Known rows:
flonek: 0	11	-9	-2	-2	4	-1	-1	4	2	2	7	5	-5	-3	1	-13	5	-2	7	1	0	2	3	-9	-3	0	-3	9	2	3
guplek: 3	0	11	-2	-37	4	-4	-3	5	2	-4	1	6	-15	-5	2	-14	1	-1	-2	1	0	1	3	-4	5	6	-4	4	-2	4
rolin: -4	-13	10	-8	11	-6	-9	2	-9	-6	-7	-6	-5	-1	5	-3	19	-3	3	-2	5	4	0	-3	-3	7	11	-2	-9	-7	0
braser: 3	-12	6	3	8	0	3	-2	2	4	-1	-5	3	11	3	-1	1	-4	2	-7	-5	-1	2	-1	-6	-5	-3	6	-6	0	-1
tikli: -1	-11	14	0	6	-5	-2	-7	-6	-7	-1	-5	5	-2	1	-1	-9	0	7	6	10	5	3	1	-5	-3	-2	1	-12	-3	-2
stufun: -1	5	13	11	37	-7	10	-6	-1	-18	-1	-2	-7	11	0	-4	21	2	9	4	4	0	1	-2	9	2	-3	-2	-7	5	-4
vasan: -2	15	-4	0	12	-4	0	-1	2	-4	2	6	3	-2	-3	0	-3	4	-1	4	-4	2	1	0	-13	-2	0	-4	1	1	-1
vapim: 13	9	10	10	-8	5	-2	7	-3	6	-4	3	2	10	8	-5	5	-5	-2	-5	-3	-4	7	1	-10	-6	0	-1	3	-4	-2
rufek: -1	-2	-16	3	1	2	1	-3	4	7	1	0	6	-12	1	1	-1	-8	2	4	2	-1	2	2	-16	1	-1	5	5	1	3
tete: 1	-3	-4	7	14	-3	8	-6	3	-4	1	0	2	2	1	-2	12	-3	5	0	-8	-2	2	-4	-7	-2	-1	3	-2	3	-2
fleten: 7	-6	3	3	-6	2	-2	1	-2	4	-3	-2	3	-4	3	-1	-1	-5	0	-3	2	-2	4	3	-8	-1	0	-2	-1	-3	2
skogrok: 9	9	9	4	-2	8	2	11	5	-3	-1	7	1	18	3	-4	-3	9	-4	-9	-7	-3	2	0	6	-11	-6	2	7	0	0
biflim: -10	-4	2	-9	28	-16	-3	-3	-3	2	-1	1	-11	5	-2	-3	17	-2	-1	-1	0	6	-1	-5	-11	2	1	-2	-4	-2	1
flovik: 4	10	-7	3	2	4	6	3	10	0	3	9	0	8	-4	-3	0	9	-4	-2	-2	-3	0	-1	0	-7	-7	0	10	5	3
sagrik: 5	15	-10	6	-3	6	5	4	7	1	2	9	1	3	-4	-2	0	9	-5	-2	-3	-2	2	0	-1	-7	-7	4	11	2	1
skibal: -1	-10	-14	2	16	-3	4	-6	7	6	3	-2	3	3	-3	0	1	-4	2	-1	-4	-2	0	-1	-13	-3	-7	8	2	5	2
grutok: -1	12	-15	-4	-2	2	0	2	4	0	4	6	6	-7	-5	2	-13	8	-4	5	-3	-1	-1	2	-6	-1	-5	-2	7	2	3
plarim: -3	5	-18	4	-18	4	5	-6	-1	17	6	0	3	0	2	4	-15	-10	2	9	3	-2	-2	1	0	0	-3	-2	5	3	2
zakor: -2	7	-10	7	7	3	8	-3	-4	-4	1	-1	-8	11	6	0	18	-5	6	6	-2	-4	-6	-6	20	7	6	1	0	3	-4

Facts:
{trafu rufek palafen pemestan drato vapim guketri} γ migam
{zunu roluk tasti} γ dribra
{gopos liger tozor skuzer grastinek} γ zakor
{vedra leskufis nagrer} γ skastu
{skoflek tripin gotibre viskidum} γ futuk
{loromu noleme dredor rudol sketru plosil trugim} γ bostelom
{vasan} γ leterik
{magrefam drosteki flonek bragol} γ bever
{mefli gefol flufor guplek ploklistuk stodus devor rabur} γ buskir
{tete skoplor bigek lirir} γ movus
{brazak vedubrun numur binam livo klonu} γ lutras
{zaden katupi bezik stufun brigar granu tikli drofu} γ klotrude
{skibran flovik guro draklol stubo} γ riki
{didape trute klagu trivu} γ trirul
{tonil skolus} γ gruklu
{plutir plibrubok biflim doku} γ plina
{grudil} γ navim
{stesor dredrupek roroko drufu} γ tredon
{braser trostetrem kapur vapem} γ gregril
{duris traki trarik vizigom tagral} γ fizar
{kagren tiplu} γ trustil
{vipli skibal rimim grutok dabus pasteren sagrik} γ sokan
{stigul rolin zikun} γ drobri
{gogavuk flogafim plabru} γ timek
{fleten koful greno} γ nagrus
{viflok fudrin klurome skogrok resul vina} γ plarim
{moras pliski} γ stodrodro
{greska sadra vofe duzok} γ brolis
{skibras duflil zegi} γ kizis
{doklum pepokal gopo} γ sabil
{plidar roke} γ mudrum
{trafu loromu bezik livo vizigom rabur} κ 742
{zunu vedra liger noleme brazak zaden tripin plutir braser gogavuk skibal klurome zikun vofe klagu doklum stubo drufu} κ 239
{gopos gefol grudil trostetrem traki granu lirir biflim dabus} κ 180
{skoflek vasan vipli drosteki dredor skolus koful brigar plibrubok stodus roroko trarik klonu vina nagrer} κ 336
{tozor mefli tonil duris stigul grutok fudrin trute gotibre sadra guro zegi sketru tiplu flonek plabru guketri} κ 833
{katupi didape kagren numur moras roluk flovik drato duzok skogrok sagrik} κ 605
{skibran stesor skoplor grastinek binam ploklistuk plosil greno} κ 119
{vedubrun viskidum pasteren drofu} κ 244
{skuzer bigek rolin dredrupek greska duflil tikli gopo} κ 629
{viflok pliski skibras tasti trugim vapim devor} κ 58
{pemestan flogafim guplek doku vapem} κ 246
{trafu vasan mefli tete skibran didape plina gruklu leskufis trostetrem klotrude moras rimim grutok riki plibrubok binam livo plosil roroko tagral roke draklol resul sagrik} ω 156
{dribra gopos noleme tozor magrefam flufor numur bever dredrupek roluk trute skibras tasti tikli kapur zegi sokan guketri trivu stodrodro} ω 998
{zunu loromu zakor katupi tripin trirul vedubrun skuzer skoplor bigek skolus viflok brolis kizis drobri fudrin duflil gotibre lirir flogafim sadra drato dabus ploklistuk sabil greno nagrus gregril tiplu flonek doklum plarim plidar fizar gopo stubo vina nagrer} ω 483
{vedra migam gefol trustil buskir plutir stesor kagren vipli dredor rolin fleten rufek timek zikun guplek sketru klonu vapim doku bragol skastu drofu drufu} ω 829
{skoflek brazak zaden tredon navim stigul drosteki gogavuk rudol brigar pemestan pliski greska biflim vofe klagu viskidum vapem duzok futuk pasteren} ω 25
{liger tonil grudil bezik braser duris leterik mudrum stufun skibal grastinek palafen traki koful bostelom granu klurome flovik movus guro stodus trarik vizigom trugim pepokal skogrok plabru devor rabur lutras} ω 976
vedra σ [guro]
noleme σ [rolin tozor fizar]
magrefam σ [futuk granu]
mefli σ [ploklistuk stubo]
flufor σ [gopos]
buskir σ [futuk traki]
tonil σ [dredor klonu lirir]
trirul σ [viflok]
skuzer σ [futuk tozor biflim duflil]
numur σ [plutir zunu]
gruklu σ [zakor plidar]
leskufis σ [migam dabus]
trostetrem σ [rolin plidar fizar]
bigek σ [skibran didape]
drosteki σ [stesor]
gogavuk σ [katupi stufun]
rudol σ [futuk brolis kizis]
grastinek σ [lutras zunu]
rufek σ [devor]
palafen σ [bragol bostelom stufun]
brigar σ [vapem]
timek σ [skogrok didape]
roluk σ [tete]
greska σ [dredor bragol]
rimim σ [mudrum tete]
grutok σ [vapim skastu]
fudrin σ [migam vofe roroko]
trute σ [devor plibrubok]
klurome σ [koful]
gotibre σ [vofe zakor skibras sadra stufun]
flogafim σ [rolin grudil stufun trugim]
zikun σ [futuk vapem nagrer]
movus σ [rolin brolis liger tredon navim stubo]
kapur σ [drato dabus]
guplek σ [loromu guro]
klagu σ [vapem tredon]
sketru σ [biflim leterik skoflek trugim]
greno σ [migam mudrum tiplu fizar]
nagrus σ [liger]
gregril σ [guketri]
flonek σ [vizigom sabil]
doklum σ [skoplor]
viskidum σ [draklol]
doku σ [vipli]
plarim σ [lutras moras vina]
pepokal σ [draklol]
duzok σ [livo sabil vina]
plabru σ [braser]
roke σ [migam]
gopo σ [sokan dabus]
pasteren σ [biflim]
rabur σ [pemestan vapim]

Rows:
No name comes twice in this set of rows, the named rows included.
6	9	1	4	-3	10	3	4	-9	-6	-2	-4	-3	13	16	1	21	-6	6	0	-2	-7	-4	-4	14	4	8	-5	-2	-3	-4 => migam
-1	6	11	2	-6	-5	2	-6	6	-2	-1	7	1	2	-4	0	-7	1	0	0	-9	1	0	-1	-18	2	3	-11	0	3	2 => stodus
4	1	-1	-1	-18	7	-6	3	0	1	-2	1	6	-7	1	0	-8	2	-1	1	5	-1	3	4	-4	0	-1	1	4	-4	4 => doku
0	12	19	-6	1	2	-9	2	-11	-14	-6	4	6	0	0	-2	-8	7	4	9	15	3	4	5	3	-1	-1	-9	-4	-7	0 => drofu
7	-4	11	4	4	6	0	1	-1	-9	-5	-4	3	4	7	-1	16	-3	2	-3	-4	-3	3	1	-5	1	6	1	-5	-2	-1 => bragol
12	14	21	12	1	9	4	9	0	-18	-3	4	-2	7	-5	-4	9	16	1	-3	9	-3	3	3	28	-7	-3	-2	3	0	-3 => katupi
0	-7	18	-9	-17	1	-6	-6	-2	-3	-7	0	7	-9	1	0	-6	-2	5	0	-1	3	2	0	-15	7	7	-5	-6	-5	4 => gefol
-6	-16	9	-10	4	-11	-9	0	-10	5	-4	-6	-6	-5	-2	-1	8	-3	-2	-2	4	6	1	0	-3	5	5	-1	-11	-6	0 => duflil
-6	-4	2	-3	16	-13	-2	1	-1	13	2	6	-12	9	-4	-6	12	0	-5	-5	1	5	0	-5	-8	-3	0	4	1	0	1 => vapem
-8	7	10	-2	5	-13	-5	2	-2	-1	2	4	-10	-4	-11	-1	-8	5	-6	8	15	7	1	4	6	3	0	-5	2	2	1 => brigar
-4	-11	22	-7	13	-14	-9	-2	-9	-3	-3	-1	-8	8	-2	-4	-5	1	0	-1	15	10	1	1	2	-2	-4	-2	-10	-4	-2 => granu
0	5	16	-6	-10	-8	-11	10	-7	6	-4	4	-10	0	-2	-4	1	1	-7	-6	0	5	1	1	-4	-1	6	-8	-2	-6	-1 => nagrer

The same elements again, as new rows of numbers:
Known rows:
palafen: 4	9	9	2	1	-2	5	-4	-10	-1	-5	1	-6	3	-1	2	-7	-8	-7	11	2	3	5	-8	6	3	3	0	1	8	2	6	-10	13	5	-3	2	0	3	1	4	-2	-2	-8	5	5
rufek: 5	5	7	0	0	-3	1	-1	-12	-1	-1	-7	-4	3	0	-1	-4	-3	-5	8	1	2	3	-5	4	-2	-1	3	0	8	3	4	-10	5	1	-1	0	-2	4	1	-4	-2	-2	-4	6	5
pepokal: 4	6	4	0	1	0	3	-2	-11	-1	-5	0	-6	2	0	2	-6	-7	-7	8	3	3	6	-6	3	2	2	-1	0	7	3	6	-7	11	4	-2	1	-4	3	1	3	-2	-1	-8	5	5
tonil: 2	2	3	-3	0	0	2	1	-8	-1	-2	-8	-4	2	1	2	-5	-4	-5	2	2	2	2	-5	3	2	0	-2	0	3	2	5	-7	6	3	-1	-1	-3	2	2	2	-3	-3	-10	4	3
nagrus: 5	-3	-7	4	4	3	-6	-2	-14	8	-2	9	-5	0	1	5	3	-7	-2	1	5	2	6	2	7	-3	0	8	-5	13	3	0	26	5	4	4	2	-2	0	-2	8	-4	1	-5	5	5
flogafim: 6	2	10	10	-1	-6	5	-5	-20	-4	-9	11	-1	4	-3	4	-4	-12	-10	19	8	5	10	-1	5	-3	0	11	-1	11	-6	9	0	7	-1	-1	3	-5	4	-2	8	7	4	-20	8	6
gopo: 5	6	9	-12	4	7	-13	1	13	-8	0	-34	-5	0	4	-3	7	-4	-3	4	-4	2	3	-1	1	-5	-5	-7	-1	16	9	-3	5	-6	-5	-4	0	-9	6	-5	-9	-1	-7	-11	0	4
brigar: 9	-21	-5	-6	-5	-5	-2	14	-30	-4	-7	-6	4	8	-1	6	-1	1	-9	-17	11	1	0	-1	-9	4	0	5	-6	-1	6	4	-21	-4	6	3	-7	-16	0	14	-2	1	3	2	11	0
tikli: 7	3	5	-5	1	5	3	5	-2	-5	-4	27	-1	-5	-3	1	9	-1	4	-3	-11	-1	6	0	-16	-3	3	-4	1	0	4	-6	-1	-1	-5	-6	0	0	1	3	-1	8	-3	4	-5	-2
skibal: 0	-2	4	5	-2	-4	3	-4	7	-9	-6	6	-1	1	0	0	3	7	4	-1	6	-2	-2	-2	1	9	0	-3	2	-2	-2	-6	-12	3	2	-1	1	3	1	-4	-15	1	-2	9	-5	-1
navim: 0	-4	-8	9	0	0	-2	-2	-2	7	3	27	-3	-2	2	2	9	-1	6	-1	2	-2	2	3	0	-3	1	12	-2	0	-2	-3	20	-2	-5	4	2	8	-4	0	6	-2	6	15	-2	0
ploklistuk: -5	2	-6	2	4	4	6	1	6	1	3	5	3	-6	-1	-3	-3	7	-3	10	2	0	2	5	-5	-1	-2	-4	2	-4	-2	2	12	-5	-7	1	-3	2	3	-6	3	3	-1	-13	-10	-1
tete: -3	3	1	0	-2	0	1	-2	8	-4	-2	-3	2	0	-1	1	0	-1	1	2	-3	0	1	-1	1	0	0	-3	2	-2	-3	1	-5	0	-2	-2	2	3	1	-3	-1	5	1	0	-2	-1
fleten: -1	2	3	4	-2	-1	3	0	2	-2	2	7	2	-1	-1	-2	2	2	1	3	-1	-1	-1	1	-3	-2	0	3	2	-4	-4	0	-10	-4	-4	-1	0	2	0	0	-5	3	1	6	-3	-1
tredon: 2	-8	-13	8	0	1	-4	-1	-6	7	3	27	-2	-2	1	1	8	-1	5	-2	3	-2	2	3	0	-2	-1	11	-3	0	1	-3	19	-2	-5	4	2	6	-4	0	0	-3	5	15	0	0
sadra: -2	2	7	2	1	-2	4	-3	6	0	0	2	6	-1	-1	-2	-2	3	2	0	-1	0	-2	5	-1	0	0	1	2	-4	-7	-1	1	-1	2	-1	0	-1	-2	-2	3	1	0	-8	-3	-3
pemestan: -1	-5	4	11	-7	-7	2	-4	-5	-7	-1	18	1	4	-2	-2	6	-5	-1	9	4	1	2	2	0	-2	-3	13	1	-5	-11	5	-9	-9	-11	-2	3	3	-1	-1	-7	9	7	4	1	0
guro: -3	4	3	2	-1	-1	5	-2	2	0	-1	4	0	0	0	0	-2	0	0	1	-1	0	0	0	0	2	1	-1	2	-6	-4	2	-8	3	3	-2	0	2	-1	0	2	0	1	-2	-2	-1
draklol: -2	8	2	5	-1	-1	8	-4	-3	0	-5	15	0	-1	-4	2	-4	-3	-1	7	-2	1	3	-2	1	2	4	-2	3	-1	-4	3	-6	8	3	-2	3	6	1	-2	4	4	0	-3	-1	1

Rows:
No name comes twice in this set of rows, the named rows included.
4	2	6	-4	3	-1	1	-1	-9	1	-1	-12	-1	2	0	0	-6	-2	-5	3	2	3	1	0	3	-1	-1	-1	-1	5	1	2	1	4	5	0	-1	-7	2	0	2	-2	-3	-16	5	3 => flonek
4	4	1	-2	0	0	-1	0	-7	6	5	-7	1	2	-1	-4	-8	-6	-8	5	-4	2	0	-3	0	-1	1	3	0	3	5	7	-15	1	5	0	-1	-4	0	6	1	-4	-3	-1	9	3 => sketru
10	-9	-8	-4	-1	-1	-5	4	-13	-1	-4	3	-3	5	-1	-4	-4	3	-8	0	7	2	0	-5	-5	6	-2	-1	-3	8	12	0	-11	-1	3	1	-3	-7	1	6	-19	-5	-6	9	6	4 => klagu
3	1	5	-6	-1	-3	-1	0	-9	-10	-6	-21	-7	3	3	5	-1	-3	-1	1	5	2	0	-7	10	0	-3	-6	1	8	1	0	-4	7	-1	-1	1	-2	6	-4	-11	1	-4	-9	4	5 => rimim
-4	-2	-7	5	0	4	-8	-1	9	2	1	1	-3	-2	5	5	13	-5	7	-4	0	-2	3	2	4	-3	0	7	-2	2	-1	-3	19	-4	-5	2	3	6	-2	-4	8	-1	7	11	-3	-1 => mudrum
0	-9	7	1	-5	-10	0	1	-10	-2	-3	-22	2	7	-1	4	-6	2	-7	1	10	1	-2	-3	5	6	1	4	-3	3	1	6	-20	2	2	4	-2	-5	2	7	7	-1	5	-3	7	1 => drosteki
7	6	13	2	2	-4	3	-3	-8	-1	-6	5	-4	0	-3	1	-4	1	-7	12	4	1	5	-6	1	5	5	0	-1	13	7	3	-14	13	3	-1	1	0	6	4	4	-4	-2	2	3	6 => gogavuk
-11	-7	2	1	-7	-7	-4	0	16	-7	-2	-29	10	4	-1	4	2	4	1	-7	4	-1	-6	3	4	5	1	-2	-2	-8	-7	2	-15	-8	1	2	0	0	-1	1	6	5	7	5	0	-5 => roroko
0	-5	-9	4	-1	6	-3	8	-9	2	-5	27	2	-4	1	10	14	-7	8	-14	-4	-3	7	3	-8	-6	4	5	-4	0	0	-5	19	0	0	1	1	3	-3	2	14	5	7	9	-1	-2 => klotrude
-1	1	0	7	3	2	-5	-4	5	4	0	7	0	-2	1	3	8	-3	5	0	1	-1	5	6	7	-4	1	7	-3	7	-3	-3	25	1	-1	3	4	3	-1	-5	14	-1	5	0	-2	0 => fizar
5	-2	-7	4	3	2	-6	1	-15	7	0	7	-7	1	2	5	6	-6	0	3	4	0	5	-1	6	-5	1	9	-5	12	5	1	17	6	-1	4	2	2	0	1	6	-5	2	6	5	5 => timek
2	1	-11	2	2	3	-5	-1	-9	7	-4	5	-6	0	2	8	2	-9	0	2	2	1	7	-5	9	-3	2	2	-5	12	4	2	22	11	2	4	3	4	1	-3	10	-3	3	2	6	5 => gruklu
-3	1	11	1	-2	-2	-3	-1	15	-6	0	-7	2	0	-1	-3	7	5	2	3	0	-2	-2	1	-2	3	2	-1	1	2	2	-2	-11	-4	-6	-2	1	2	2	1	-1	0	2	12	-5	-2 => vofe

The same elements again, as new rows of numbers:
Known rows:
stubo: -5	2	-12	2	31	0	16	1	4	-4	-4	-4	11	5
plabru: 2	11	22	-3	-33	4	-27	-2	4	0	5	18	-10	-4
fizar: 2	-10	-2	7	23	-3	26	1	0	4	3	5	-1	-3
riki: 3	-16	-3	3	1	-4	29	1	-7	2	2	-4	-7	-2
dabus: 4	-8	-12	5	34	-1	-6	2	12	-2	5	-11	10	-22
skibran: 8	-6	7	-3	26	-3	12	-2	-7	-12	-8	-7	5	-13
dribra: 4	-14	-3	5	8	1	13	-1	-12	5	-1	-2	-30	2
duzok: 0	10	10	-1	-38	-1	-24	-2	6	4	7	17	10	18
stodrodro: 3	-14	-3	6	10	-1	16	-1	-12	8	-1	-2	-29	2
trafu: -3	-4	-18	-4	-7	3	12	1	5	-6	-7	-6	-6	-11
kagren: -1	-7	-12	1	12	-4	13	0	-3	-4	-5	-8	11	0
trirul: 0	1	20	3	-19	-1	5	1	8	11	18	24	20	10
skolus: 0	5	-3	-1	44	3	12	1	5	-7	-9	-9	-2	-4
greno: 12	2	28	3	13	-3	-32	2	24	3	13	5	40	-10
biflim: 1	3	-10	-2	4	1	-4	-1	-12	-4	-1	-8	-32	-10
drato: -2	-6	-11	4	36	-3	8	0	4	-5	1	-4	15	-2
didape: -2	-8	-8	0	1	-5	13	-1	-3	-8	-6	-6	16	1
trarik: 3	4	-3	-1	22	2	0	-1	1	-6	-11	-15	-31	-2
rufek: -1	2	12	-1	-34	-3	-12	-2	8	0	10	22	42	11

Rows:
No name comes twice in this set of rows, the named rows included.
0	1	22	1	-44	-1	-3	-2	1	12	15	20	-11	17 => movus
-3	9	10	-2	-29	0	-21	-1	11	5	5	6	6	20 => klurome
-6	5	4	-18	-14	5	-17	2	-1	7	25	-13	41	17 => zikun
-6	14	14	-14	-1	10	-18	3	5	4	21	5	31	6 => skuzer
2	10	23	-3	-30	7	-30	-2	3	2	1	24	-3	-2 => trute
-5	11	12	-2	-7	1	-8	1	17	4	8	14	35	17 => doklum
5	-18	-5	6	11	0	11	-1	-7	5	2	-3	-32	-1 => sokan
6	13	13	4	42	5	16	0	-13	-8	-4	-16	26	-12 => ploklistuk
7	11	32	-3	-16	1	-25	-3	3	-3	3	17	0	6 => grastinek
0	11	18	4	-44	6	-22	-1	-7	7	5	2	35	13 => flufor
-9	21	-1	-1	-79	14	-7	4	12	8	1	10	35	2 => guplek

